Below are the code and all the weights of a small trained network. Each question names an input and a class and asks about switching units off, where a switched-off unit gives its printed mean instead of its output.

import numpy as np


def w(rows, s, z=0):
    codes = np.array(rows[::2]) - 128.0
    scale = np.full(codes.shape[1], s)
    scale[-1] = z or s
    return codes * scale


def f(y):
    return np.maximum(y, 0)


def log_softmax(a):
    a = a - a.max(-1, keepdims=True)
    return a - np.log(np.exp(a).sum(-1, keepdims=True))


def net(x, mask):
    res = np.array(x, float).reshape(1, 7) / 4 @ E
    y = f(res @ A[0][:, :-1].T + A[0][:, -1])
    res = res + np.where(mask, y, B[0][:, -1]) @ B[0][:, :-1]
    return log_softmax(res[-1] @ U[:, :-1].T + U[:, -1])


A, B = {}, {}
E = w([
[135,143,119,131,124,128,139,97,129,128,126,130],'x0',
[153,141,116,115,113,120,129,113,113,123,137,134],'x1',
[125,135,113,153,127,151,38,138,39,124,29,99],'x2',
[144,133,123,119,120,129,132,110,117,127,132,138],'x3',
[50,215,123,112,123,163,111,174,117,125,170,199],'x4',
[136,116,69,117,123,250,70,138,175,159,166,69],'x5',
[148,113,116,102,105,127,121,103,100,123,141,158],'x6',
],0.015)
A[0] = w([
[50,237,123,129,123,172,65,147,59,129,91,180,3],'N0',
[185,86,90,130,124,229,63,101,132,140,110,41,98],'N1',
[148,128,90,93,127,246,81,132,178,144,203,88,130],'N2',
[75,187,139,121,142,132,141,135,154,130,206,200,121],'N3',
[101,151,180,119,133,74,185,153,114,130,128,194,204],'N4',
[179,32,144,110,129,90,209,108,217,132,189,93,253],'N5',
[156,80,149,149,146,57,116,101,67,130,4,102,161],'N6',
[80,178,118,99,132,176,144,140,188,133,247,181,102],'N7',
],0.016,0.0077)
B[0] = w([
[169,90,119,204,159,108,140,96,149,126,242,169,224],'N0',
[113,2,85,70,154,182,105,130,142,140,38,57,240],'N1',
[136,110,124,202,59,208,167,139,124,122,140,124,253],'N2',
[95,195,135,53,125,125,146,165,135,119,130,125,223],'N3',
[128,211,155,64,166,72,91,110,124,127,155,160,228],'N4',
[147,117,118,195,159,117,127,113,136,123,236,177,248],'N5',
[135,150,174,218,94,88,134,142,99,129,56,133,246],'N6',
[125,189,163,164,30,145,166,128,103,129,96,127,245],'N7',
],0.02,0.031)
U = w([
[148,127,152,142,212,78,117,94,124,114,188,169,242],'0',
[109,156,183,152,70,138,148,167,64,120,71,114,204],'1',
[136,85,89,145,143,182,151,112,176,124,212,128,99],'2',
[109,84,107,66,179,138,99,135,126,146,70,74,3],'3',
[73,194,151,9,138,120,132,153,126,109,144,136,43],'4',
],0.013,0.0035)

Each question gives the input, the list of numbers given to net, and the class t.
The units are the neurons (one row each of A and B). Each row of codes is followed by its name. A weight is (code - 128) times the scale printed after its matrix; where a second scale follows, it is the last column's (A, B and U).
mask holds one flag per neuron, in row order. A switched-off neuron (its flag False) gives its mean, the last column of its row in B, instead of its output. The means were averaged over made-up inputs and are rounded, as every weight is.
A unit's drop is (log p(t) with every unit on - log p(t) with that unit switched off) / (log p(t) with every unit on - log p(t) with every unit switched off).
The circuit of an input: a set's keep is (log p(t) with only the set's units on - log p(t) with every unit switched off) / (log p(t) with every unit on - log p(t) with every unit switched off). Starting from all 8 units, units are removed one at a time, each time the one whose removal leaves the highest keep (on an exact tie, the one counted first), for as long as the keep stays at least 0.8.
units of the circuit, in order: the units of the circuit, biggest drop first
most important unit: the unit with the biggest drop
top k neurons: the k neurons with the biggest drops, biggest first
drop of u: that unit's drop, to one decimal
input [-8,5,0,8,-5,4,-3], class 2: most important unit : N5
input [-2,1,-6,-4,0,0,-5], class 0: top 4 neurons : (N5; N1; N2; N6)
input [-2,-8,2,4,-8,1,-5], class 3: top 3 neurons : (N1; N7; N2)
input [6,6,0,5,6,-8,-7], class 4: top 3 neurons : (N3; N5; N4)
input [-1,4,4,7,1,-7,1], class 0: top 3 neurons : (N7; N2; N4)
input [1,1,0,-3,7,-5,3], class 4: top 2 neurons : (N3; N5)
input [3,-7,8,6,0,2,6], class 3: top 2 neurons : (N1; N5)
input [3,0,-7,4,1,8,6], class 1: top 2 neurons : (N7; N0)
input [4,-5,0,7,2,0,-2], class 4: units of the circuit, in order : (N6; N5; N2)
input [5,7,1,-7,0,7,-5], class 3: top 3 neurons : (N1; N5; N0)
input [-8,7,8,6,1,8,3], class 2: top 2 neurons : (N0; N2)
input [0,-5,-2,-5,-3,0,7], class 0: top 2 neurons : (N2; N1)
input [-7,-6,2,5,1,5,-2], class 2: top 2 neurons : (N2; N6)
input [2,-3,-6,-3,3,7,3], class 1: top neuron : (N7)
input [-6,6,5,-8,-7,2,3], class 3: top 2 neurons : (N1; N7)
input [-1,7,7,-3,-1,8,-3], class 3: top 2 neurons : (N1; N5)
input [8,-2,1,8,-8,3,-8], class 3: top 2 neurons : (N1; N0)
input [2,-2,2,7,-5,3,-5], class 3: drop of N1 : 0.4
input [-3,-7,-2,8,-8,-2,-4], class 0: drop of N5 : 1.0
input [-3,3,4,-7,3,4,2], class 2: drop of N1 : 0.0
input [6,4,-7,8,5,2,2], class 1: drop of N7 : 5.9
input [4,-4,5,3,7,6,0], class 2: units of the circuit, in order : (N0)
